Below is a small trained network, with its code and all its weights. Each question gives an input and a class and asks what happens when units are switched off, that is, made to give their printed mean instead of their output.

import numpy as np


def w(rows, s, z=0):
    codes = np.array(rows[::2]) - 128.0
    scale = np.full(codes.shape[1], s)
    scale[-1] = z or s
    return codes * scale


def norm(h):
    return h / np.sqrt((h * h).mean(-1, keepdims=True) + 1e-5)


def f(y):
    return y / 2 * (1 + np.tanh(0.7978845608 * (y + 0.044715 * y**3)))


def log_softmax(a):
    a = a - a.max(-1, keepdims=True)
    return a - np.log(np.exp(a).sum(-1, keepdims=True))


def net(x, mask):
    res = np.array(x, float).reshape(1, 8) / 4 @ E
    u = 0
    for l in range(2):
        y = f(norm(res) @ A[l][:, :-1].T + A[l][:, -1])
        res = res + np.where(mask[u : u + 9], y, B[l][:, -1]) @ B[l][:, :-1]
        u += 9
    return log_softmax(norm(res)[-1] @ U[:, :-1].T + U[:, -1])


A, B = {}, {}
E = w([
[128,132,125,130,131,129,127,129],'x0',
[97,63,95,162,180,232,117,230],'x1',
[139,144,192,102,51,158,213,185],'x2',
[105,92,194,39,232,34,135,195],'x3',
[130,75,163,198,59,59,64,180],'x4',
[126,131,131,131,131,129,128,128],'x5',
[81,81,172,244,182,106,224,80],'x6',
[131,131,129,128,129,126,128,129],'x7',
],0.0011)
A[0] = w([
[84,91,166,181,62,76,58,160,101],'0.n1',
[68,82,183,201,40,56,29,170,90],'0.n2',
[158,99,250,67,9,186,251,186,112],'0.n3',
[142,58,60,139,229,98,1,18,108],'0.n4',
[82,91,166,180,61,75,57,160,100],'0.n5',
[68,145,122,85,139,161,143,105,2],'0.n6',
[142,92,100,131,174,114,72,84,120],'0.n7',
[62,223,102,19,216,234,200,41,121],'0.n8',
[153,131,120,142,139,120,136,143,138],'0.n9',
],0.0026,0.0033)
B[0] = w([
[193,129,81,106,163,138,177,119,148],'0.n1',
[224,119,62,105,170,136,197,120,175],'0.n2',
[86,237,33,190,193,71,94,160,219],'0.n3',
[97,243,112,157,99,107,191,217,191],'0.n4',
[192,129,82,107,160,137,175,119,148],'0.n5',
[189,168,68,89,72,109,88,142,36],'0.n6',
[115,174,130,137,109,124,159,163,136],'0.n7',
[253,54,75,174,117,63,153,176,246],'0.n8',
[112,118,138,128,130,134,129,124,141],'0.n9',
],0.0033,0.0014)
A[1] = w([
[76,77,194,21,181,39,164,204,204],'1.n1',
[95,110,164,201,214,128,188,51,5],'1.n2',
[175,162,90,30,102,154,23,156,129],'1.n3',
[167,163,82,3,101,164,11,160,193],'1.n4',
[128,126,87,174,43,194,136,76,160],'1.n5',
[96,60,127,171,207,250,92,223,113],'1.n6',
[121,123,66,191,5,206,140,65,147],'1.n7',
[173,190,187,109,92,41,132,19,12],'1.n8',
[155,188,178,117,96,45,131,29,101],'1.n9',
],0.0027,0.00022)
B[1] = w([
[197,191,163,154,141,226,23,42,254],'1.n1',
[101,102,194,135,2,117,167,83,199],'1.n2',
[81,76,184,225,117,101,235,75,181],'1.n3',
[63,73,203,231,104,101,239,58,201],'1.n4',
[148,142,197,77,203,104,78,134,154],'1.n5',
[95,129,77,3,31,100,110,104,248],'1.n6',
[154,152,217,63,233,107,60,134,184],'1.n7',
[81,59,66,77,114,199,103,204,186],'1.n8',
[71,72,66,76,106,209,101,203,180],'1.n9',
],0.0028,0.0016)
U = w([
[69,76,210,193,82,116,205,60,231],'0',
[174,169,207,95,198,159,14,89,193],'1',
[254,73,54,133,147,100,182,153,111],'2',
[44,83,67,27,62,167,93,159,82],'3',
[74,251,83,190,147,90,139,184,1],'4',
],0.0071,0.00094)

Each question gives the input, the list of numbers given to net, and the class t.
The units are the neurons (one row each of A and B). Each row of codes is followed by its name. A weight is (code - 128) times the scale printed after its matrix; where a second scale follows, it is the last column's (A, B and U).
mask holds one flag per neuron, layer by layer. A switched-off neuron (its flag False) gives its mean, the last column of its row in B, instead of its output. The means were averaged over made-up inputs and are rounded, as every weight is.
A unit's drop is (log p(t) with every unit on - log p(t) with that unit switched off) / (log p(t) with every unit on - log p(t) with every unit switched off).
The circuit of an input: a set's keep is (log p(t) with only the set's units on - log p(t) with every unit switched off) / (log p(t) with every unit on - log p(t) with every unit switched off). Starting from the 12 units with the biggest drops (on a tie, the unit counted first), units are removed one at a time, each time the one whose removal leaves the highest keep (on an exact tie, the one counted first), for as long as the keep stays at least 0.8.
units of the circuit, in order: the units of the circuit, biggest drop first
top k neurons: the k neurons with the biggest drops, biggest first
top k neurons in layer l: the k neurons of layer l with the biggest drops, biggest first
input [2,-2,-8,-8,8,-4,6,-6], class 1: units of the circuit, in order => 1.n7, 1.n4
input [4,-2,-6,-3,-5,-5,-6,8], class 0: top 3 neurons => 1.n4, 0.n3, 1.n3
input [0,4,1,0,4,-6,0,1], class 2: units of the circuit, in order => 0.n2
input [7,-7,7,5,-6,1,3,-7], class 3: units of the circuit, in order => 1.n9, 1.n8
input [-5,0,2,-8,4,7,7,4], class 1: top 3 neurons => 1.n7, 1.n5, 1.n4
input [1,3,4,-5,4,4,-4,1], class 1: top 2 neurons in layer 0 => 0.n8, 0.n4
input [3,1,-6,7,3,7,-7,-1], class 0: units of the circuit, in order => 1.n4, 1.n3
input [-3,-7,1,-6,3,8,-5,-4], class 3: top 3 neurons in layer 1 => 1.n8, 1.n9, 1.n1
input [-5,7,4,-1,-8,-6,4,-6], class 2: top 3 neurons => 0.n8, 1.n9, 1.n8
input [8,-5,8,-3,-8,-5,1,5], class 2: top 3 neurons in layer 0 => 0.n8, 0.n4, 0.n7
input [-8,8,6,-1,-6,-1,-8,6], class 0: top 3 neurons => 1.n4, 1.n3, 0.n4
input [0,-8,-6,1,-3,-3,-2,2], class 3: units of the circuit, in order => 1.n8, 1.n9
input [6,-4,6,-2,-6,-3,5,-4], class 2: top 2 neurons in layer 0 => 0.n8, 0.n4
input [2,4,-7,-1,-3,2,-3,3], class 4: units of the circuit, in order => 0.n4
input [8,-2,4,-8,5,-2,-8,-6], class 0: top 3 neurons in layer 1 => 1.n4, 1.n3, 1.n1
input [-3,-6,-6,6,-3,-8,-7,-6], class 0: top 3 neurons => 1.n4, 1.n3, 0.n3
input [-8,-3,-6,-6,-5,-2,-6,-4], class 0: top 3 neurons in layer 1 => 1.n4, 1.n3, 1.n1
input [-6,-4,3,-8,6,2,5,1], class 1: top 2 neurons => 1.n7, 0.n8
input [4,-3,5,-3,-6,-3,1,-2], class 2: top 3 neurons => 0.n8, 0.n4, 1.n1
input [-7,-1,0,-3,-7,5,6,-5], class 2: top 3 neurons => 0.n8, 1.n4, 1.n3
input [-5,-2,5,-4,-4,5,1,6], class 4: top 2 neurons in layer 0 => 0.n3, 0.n2
input [0,7,1,-3,5,8,1,3], class 3: top 3 neurons => 1.n6, 0.n8, 1.n1
input [8,-3,2,-1,1,2,0,-3], class 3: top 4 neurons => 0.n4, 0.n8, 1.n9, 1.n8
input [0,0,-6,-4,-1,5,-8,6], class 0: units of the circuit, in order => 1.n4
input [8,-7,6,6,-4,4,5,1], class 3: top 3 neurons => 1.n9, 1.n8, 1.n4
